Below is a small trained network, with its code and all its weights. Each question gives an input and a target symbol and asks what happens when units are switched off, that is, made to give their printed mean instead of their output.

import numpy as np


def w(rows, s, z=0):
    codes = np.array(rows[::2]) - 128.0
    scale = np.full(codes.shape[1], s)
    scale[-1] = z or s
    return codes * scale


def f(y):
    return y / 2 * (1 + np.tanh(0.7978845608 * (y + 0.044715 * y**3)))


def softmax(a):
    e = np.exp(a - a.max(-1, keepdims=True))
    return e / e.sum(-1, keepdims=True)


def log_softmax(a):
    a = a - a.max(-1, keepdims=True)
    return a - np.log(np.exp(a).sum(-1, keepdims=True))


def net(x, mask):
    ids = ['ΔΛΠΨΩζηθμφ'.index(c) for c in x.split()]
    T = len(ids)
    res = E[ids] + P[:T]
    r = res
    for j in range(3):
        rows = slice(4 * j, 4 * j + 4)
        q, k, v = (r @ M[0][rows].T for M in (Q, K, V))
        z = softmax(np.where(np.tri(T) > 0, q @ k.T / 4**0.5, -1e9)) @ v
        o = O[0][rows]
        res = res + np.where(mask[j], z, o[:, -1]) @ o[:, :-1]
    y = f(res @ A[0][:, :-1].T + A[0][:, -1])
    res = res + np.where(mask[3:19], y, B[0][:, -1]) @ B[0][:, :-1]
    return log_softmax(res[-1] @ U[:, :-1].T + U[:, -1])


Q, K, V, O, A, B = {}, {}, {}, {}, {}, {}
E = w([
[110,183,121],'Δ',
[22,136,4],'Λ',
[105,170,123],'Π',
[165,193,136],'Ψ',
[99,174,132],'Ω',
[102,167,129],'ζ',
[81,160,152],'η',
[154,151,175],'θ',
[79,86,144],'μ',
[162,68,45],'φ',
],0.023)
P = w([
[175,162,190],'0',
[158,132,194],'1',
[143,119,195],'2',
[130,123,182],'3',
[118,117,169],'4',
[104,113,159],'5',
[89,110,146],'6',
[74,109,136],'7',
[54,97,130],'8',
[37,102,117],'9',
[23,107,95],'10',
[7,107,90],'11',
[159,81,220],'12',
],0.012)
Q[0] = w([
[125,241,113],'h1',
[119,187,72],'h1',
[137,144,108],'h1',
[95,98,116],'h1',
[178,57,99],'h2',
[78,203,230],'h2',
[96,198,222],'h2',
[185,71,80],'h2',
[120,183,186],'h3',
[17,54,99],'h3',
[252,200,153],'h3',
[170,139,92],'h3',
],0.019)
K[0] = w([
[102,59,238],'h1',
[93,76,162],'h1',
[165,68,127],'h1',
[116,139,73],'h1',
[249,186,218],'h2',
[25,135,35],'h2',
[71,135,66],'h2',
[201,163,195],'h2',
[101,134,212],'h3',
[61,124,45],'h3',
[195,156,205],'h3',
[187,169,137],'h3',
],0.015)
V[0] = w([
[204,193,113],'h1',
[98,126,118],'h1',
[83,107,156],'h1',
[118,166,100],'h1',
[183,12,96],'h2',
[195,86,92],'h2',
[164,184,9],'h2',
[117,242,136],'h2',
[106,243,144],'h3',
[188,82,39],'h3',
[131,142,150],'h3',
[167,169,84],'h3',
],0.011)
O[0] = w([
[103,121,86,38],'h1',
[80,122,141,152],'h1',
[149,125,205,196],'h1',
[77,230,95,118],'h1',
[255,65,173,77],'h2',
[231,94,102,5],'h2',
[166,112,30,2],'h2',
[60,162,59,82],'h2',
[16,171,75,117],'h3',
[236,144,138,31],'h3',
[81,101,80,119],'h3',
[164,172,76,35],'h3',
],0.0075,0.0058)
A[0] = w([
[133,170,72,198],'n1',
[138,188,147,62],'n2',
[150,133,254,141],'n3',
[230,161,136,3],'n4',
[161,236,149,135],'n5',
[155,89,197,32],'n6',
[126,142,131,126],'n7',
[169,208,112,53],'n8',
[101,123,143,67],'n9',
[147,60,169,139],'n10',
[137,149,127,52],'n11',
[44,145,113,43],'n12',
[117,39,42,136],'n13',
[133,161,200,46],'n14',
[160,85,184,115],'n15',
[127,47,138,84],'n16',
],0.0098,0.0069)
B[0] = w([
[171,98,182,152],'n1',
[59,138,118,130],'n2',
[115,52,51,254],'n3',
[4,133,130,141],'n4',
[80,71,111,144],'n5',
[148,167,151,172],'n6',
[108,130,141,132],'n7',
[44,39,102,128],'n8',
[105,173,113,152],'n9',
[145,184,92,180],'n10',
[53,94,57,120],'n11',
[254,118,121,204],'n12',
[113,127,203,133],'n13',
[79,106,71,171],'n14',
[157,160,129,176],'n15',
[54,200,106,152],'n16',
],0.0072,0.018)
U = w([
[140,105,51,92],'Δ',
[132,92,118,43],'Λ',
[140,122,117,117],'Π',
[107,102,10,50],'Ψ',
[110,176,124,92],'Ω',
[123,145,126,86],'ζ',
[96,205,223,59],'η',
[157,163,227,192],'θ',
[62,1,131,181],'μ',
[243,14,103,254],'φ',
],0.0067,0.0059)

Each question gives the input, a string of symbols that net reads in full, and the target symbol t.
The units are the heads (4 rows each of Q, K, V and O) and the neurons (one row each of A and B). Each row of codes is followed by its name. A weight is (code - 128) times the scale printed after its matrix; where a second scale follows, it is the last column's (O, A, B and U).
mask holds one flag per unit, heads first, then neurons. A switched-off unit (its flag False) gives its mean, the last column of its rows in O or B, instead of its output. The means were averaged over made-up inputs and are rounded, as every weight is.
A unit's drop is (log p(t) with every unit on - log p(t) with that unit switched off) / (log p(t) with every unit on - log p(t) with every unit switched off).
The circuit of an input: a set's keep is (log p(t) with only the set's units on - log p(t) with every unit switched off) / (log p(t) with every unit on - log p(t) with every unit switched off). Starting from the 12 units with the biggest drops (on a tie, the unit counted first), units are removed one at a time, each time the one whose removal leaves the highest keep (on an exact tie, the one counted first), for as long as the keep stays at least 0.8.
circuit, biggest first: the units of the circuit, biggest drop first
unit that matters most: the unit with the biggest drop
top k neurons: the k neurons with the biggest drops, biggest first
which heads matter: for each layer, one digit per head in row order, 1 if its drop is at least 0.15 and else 0, layers parted by /
drop of u: that unit's drop, to one decimal
input Ψ μ μ Ω Π, target μ: which heads matter	100
input Ω μ Ψ Π Ψ μ μ Ψ Ω η Ω Ψ, target η: unit that matters most	n3
input Π ζ μ Π Ψ μ μ μ Π η Ω, target η: which heads matter	110
input μ μ μ Ψ φ Ψ Ω μ η Ψ, target μ: which heads matter	110
input η φ Ω Ω μ μ Ψ Ω Ψ μ φ μ, target φ: which heads matter	001
input Δ Ψ Ψ, target Ψ: which heads matter	111
input μ Ψ φ μ Ψ μ ζ, target μ: top 2 neurons	[n3; n12]
input ζ μ μ μ μ η, target μ: top 2 neurons	[n3; n14]
input Ψ μ Ψ μ θ, target μ: circuit, biggest first	[h2; n3; n12]
input Ω Ψ μ ζ Ψ μ Ω φ μ ζ, target φ: circuit, biggest first	[h2; h3]
input μ η Ψ μ Ψ μ η μ μ φ ζ, target φ: which heads matter	010
input μ Ψ μ Ψ φ Ω η, target φ: which heads matter	010
input μ μ η μ φ μ μ μ φ Ω Ψ μ ζ, target μ: circuit, biggest first	[n3; h2; h3]
input Λ φ Ψ Λ, target φ: circuit, biggest first	[h2]
input ζ μ μ Π φ μ Ω, target φ: top 2 neurons	[n3; n4]
input η μ φ Ψ μ Δ μ μ Π φ η θ, target φ: drop of n3	0.1
input μ Ω μ η μ Ψ Ψ μ μ Ω Ψ, target μ: drop of h1	0.3
input μ Ψ μ μ ζ θ η Ψ η, target η: drop of n3	1.0
input μ μ Π, target μ: drop of n12	0.2
input μ Δ μ ζ Δ, target μ: unit that matters most	h1
